Read these off the matrix that follows.
1) Find the first entry in reading order.
2) Find the entry just left of the largest entry.
[[0, -13, -5, -43, -5, -14, 28, -22, -28, -6, -14, -20, -10, -22], [1, -24, -29, -45, -15, -17, 10, 6, -15, -19, -1, 8, -3, -17], [6, 19, -5, -31, 20, -13, -3, -28, 2, -14, -9, -19, -1, -2], [-2, -12, -3, -35, -7, -12, 22, -26, -28, -4, -17, -26, -11, -21], [0, -2, -16, -12, -10, -11, -29, -37, -1, -17, -25, -47, -3, -4], [-14, -5, 17, -12, 1, -6, 27, -16, -29, 8, -10, -9, -19, -19], [-16, -22, -6, -13, -14, -8, 15, 16, -21, -2, 3, 22, -15, -18], [-23, -20, 8, 17, -23, -2, -5, -14, -24, 6, -18, -21, -21, -16], [-13, -2, 17, -16, 6, -6, 32, -10, -27, 8, -4, 1, -18, -19], [-26, -25, 14, 17, -27, -1, 5, -18, -33, 11, -22, -26, -24, -21], [-19, -8, 20, -2, -3, -4, 25, -12, -30, 12, -9, -6, -21, -20], [-18, 4, 10, 23, -3, -2, -22, -19, -4, 1, -14, -19, -15, -2], [6, 0, -28, -36, 3, -16, -15, -5, 6, -25, -1, 0, 3, -2], [1, -9, -7, -43, -2, -14, 23, -22, -23, -8, -13, -19, -8, -20], [3, -15, -11, -49, -8, -15, 26, -26, -28, -9, -17, -26, -8, -23], [-13, 11, 15, 3, 12, -4, 1, -15, -8, 3, -6, -5, -14, -6]]
1) 0
2) -6

Read these off the table that follows. Counting starts at 0.
1) Give the entry at row 2, column 0.
2) Give the top entry of the column that holds the largest entry.
3) Give the entry at row 1, column 1.
4) Give the entry at row 0, column 0.
5) Give the entry directly below the largest entry.
6) Give the entry in row 0 and column 2.
7) Give the top-right entry.
8) Give the entry in row 2 and column 2.
[[ 94 147 128 182 157 147  53 104]
 [ 76 142 145 113  56 140 152 146]
 [121  71 119  42  83 166 158  78]
 [102  62  52  84  85  26 109  77]
 [ 82 132  91 142 129 132 174 103]
 [ 67 135  54 153 146 171  76 144]
 [142  97  85 145 159  63  62 163]
 [ 90 160 121 121 103  94 155 134]
 [124 155 107 193 161 110  91 147]
 [ 87 153  91 119 125  77  78  99]
 [101  99 105  84 118 154 102  99]
 [ 90  89  70 140 133  54  42  85]
 [ 92 107 119 122 101 142 108  94]
 [107 150 153  67 123 109  95 116]
 [161 129 103 177 167  83  69 155]]
1) 121
2) 182
3) 142
4) 94
5) 119
6) 128
7) 104
8) 119

A =
[-17.550  -7.816   7.079  -9.380  17.653   2.208  -6.087   6.900  -0.652
  -1.134   4.338 -15.583 -15.547]
The entry just right of 2.208: -6.087
The entry just left of 4.338 is -1.134

array([223, 116, 153, 225, 138, 216,  87, 238, 106,  98, 201, 188,  44,
        89])
What is the entry just right of 98?
Answer: 201
The entry just left of the largest entry: 87
What is the entry just left of the smallest entry?
Answer: 188

Questions about the row below.
1) Find the minimum.
2) Find the entry just left of 7.
3) Find the entry just left of -51.
[  8 -21 -22 -51  15 -10  -6   7   2  17 -20]
1) -51
2) -6
3) -22

M =
3193  3400  4483  5854  2447  6417  3375  5148  8020  3521  3214  5300  5434  5086  4696
7217  6314  4817  3205  7470  3132  6113  4820  2236  5450  6119  4184  4211  4337  5054
6983  6664  5121  3328  7718  3034  6324  4395  1508  5829  6408  3984  4126  4534  5110
4294  3098  3074  5777  3511  4796  4550  7746  7012  6342  4887  4809  4333  5440  4321
5547  6092  3702  3303  4894  6078  3501  5108  6480  4319  2325  5902  4344  5231  7642
3803  3439  2418  4684  3294  4568  4149  6989  4571  7741  3862  6720  3239  4742  5734
3415  4585  6354  4749  4137  4686  4664  1633  2014  3697  4633  5699  5159  3409  4011
3877  3681  2828  4844  3457  4785  4177  6696  5006  7157  3944  6260  3578  4940  5620
2866  4084  3431  4529  2478  6157  2977  4778  5440  5602  2061  7326  3973  4667  6711
3766  6288  6183  5806  4996  6213  4538  3382  6006  4012  4566  3276  5516  6515  5524
3501  3240  6647  5944  3773  4314  5187  2649  3489  2970  5956  4458  5943  3404  1886
7659  3988  3906  4014  6042  3393  5672  7213  6133  3915  6058  3897  5047  3964  3333
2571  5143  4021  5729  4302  4633  4979  5202  2489  9023  5129  5198  3217  6231  5969
6424  6190  4185  3219  7061  2964  6017  5062  1071  7173  5919  4984  3404  4459  5654
5519  6016  3975  3358  4862  6074  3527  4789  6429  3917  2402  5829  4541  5063  7365
7454  4075  2706  2491  5561  3269  4924  6885  4182  5133  4431  6404  3821  2951  5079
The top entry of the column that holds the smallest entry: 8020
Read off the entry directly below 2970.
A: 3915
The bottom entry of the column that holds the largest entry: 5133
Read off the 3rd entry on the main diagonal.
A: 5121
The entry just right of 6404: 3821
The entry just left of 3988 -> 7659
The largest entry in the last row is 7454
Read off the last entry of the smallest entry's row.
A: 5654
Read off the entry in the bottom-right corner.
A: 5079
The entry directly below 9023 is 7173
Read off the entry directly above 4667.
A: 4940
The entry directly below the smallest entry -> 6429
The top-right entry is 4696
Read off the entry directly above 5202.
A: 7213
The entry just right of 3862 is 6720
Read off the entry just left of 3944.
A: 7157
The second entry from the end, reading row by row -> 2951
The entry directly above 2014: 4571
The 5th entry from the end, reading row by row is 4431
Read off the entry directly below 3276.
A: 4458
Read off the second entry on the diagonal from the top-right corner.
A: 4337
The second entry, reading row by row is 3400
Read off the entry just left of 5202.
A: 4979
Read off the smallest entry in the last row.
A: 2491
The 4th entry, reading row by row: 5854
Read off the last entry in the row that holds the largest entry.
A: 5969
Read off the entry in the top-left corner.
A: 3193
The entry just left of 4458 -> 5956
Read off the 5th entry in reading order.
A: 2447
The 4th entry from the end, reading row by row is 6404

Questions about the matrix below.
1) Give the entry just right of 33.
2) Give the largest entry.
3) Give the entry just left of 71.
[[34, 64, 57, 50, 50, 66, 52, 38, 69], [56, 48, 53, 56, 64, 53, 42, 37, 64], [43, 59, 41, 47, 53, 77, 50, 55, 61], [33, 66, 62, 56, 34, 75, 54, 60, 62], [81, 50, 72, 94, 64, 5, 72, 82, 21], [50, 60, 48, 65, 47, 43, 66, 68, 49], [58, 50, 44, 53, 71, 67, 36, 37, 69], [59, 51, 81, 60, 54, 27, 67, 56, 44]]
1) 66
2) 94
3) 53
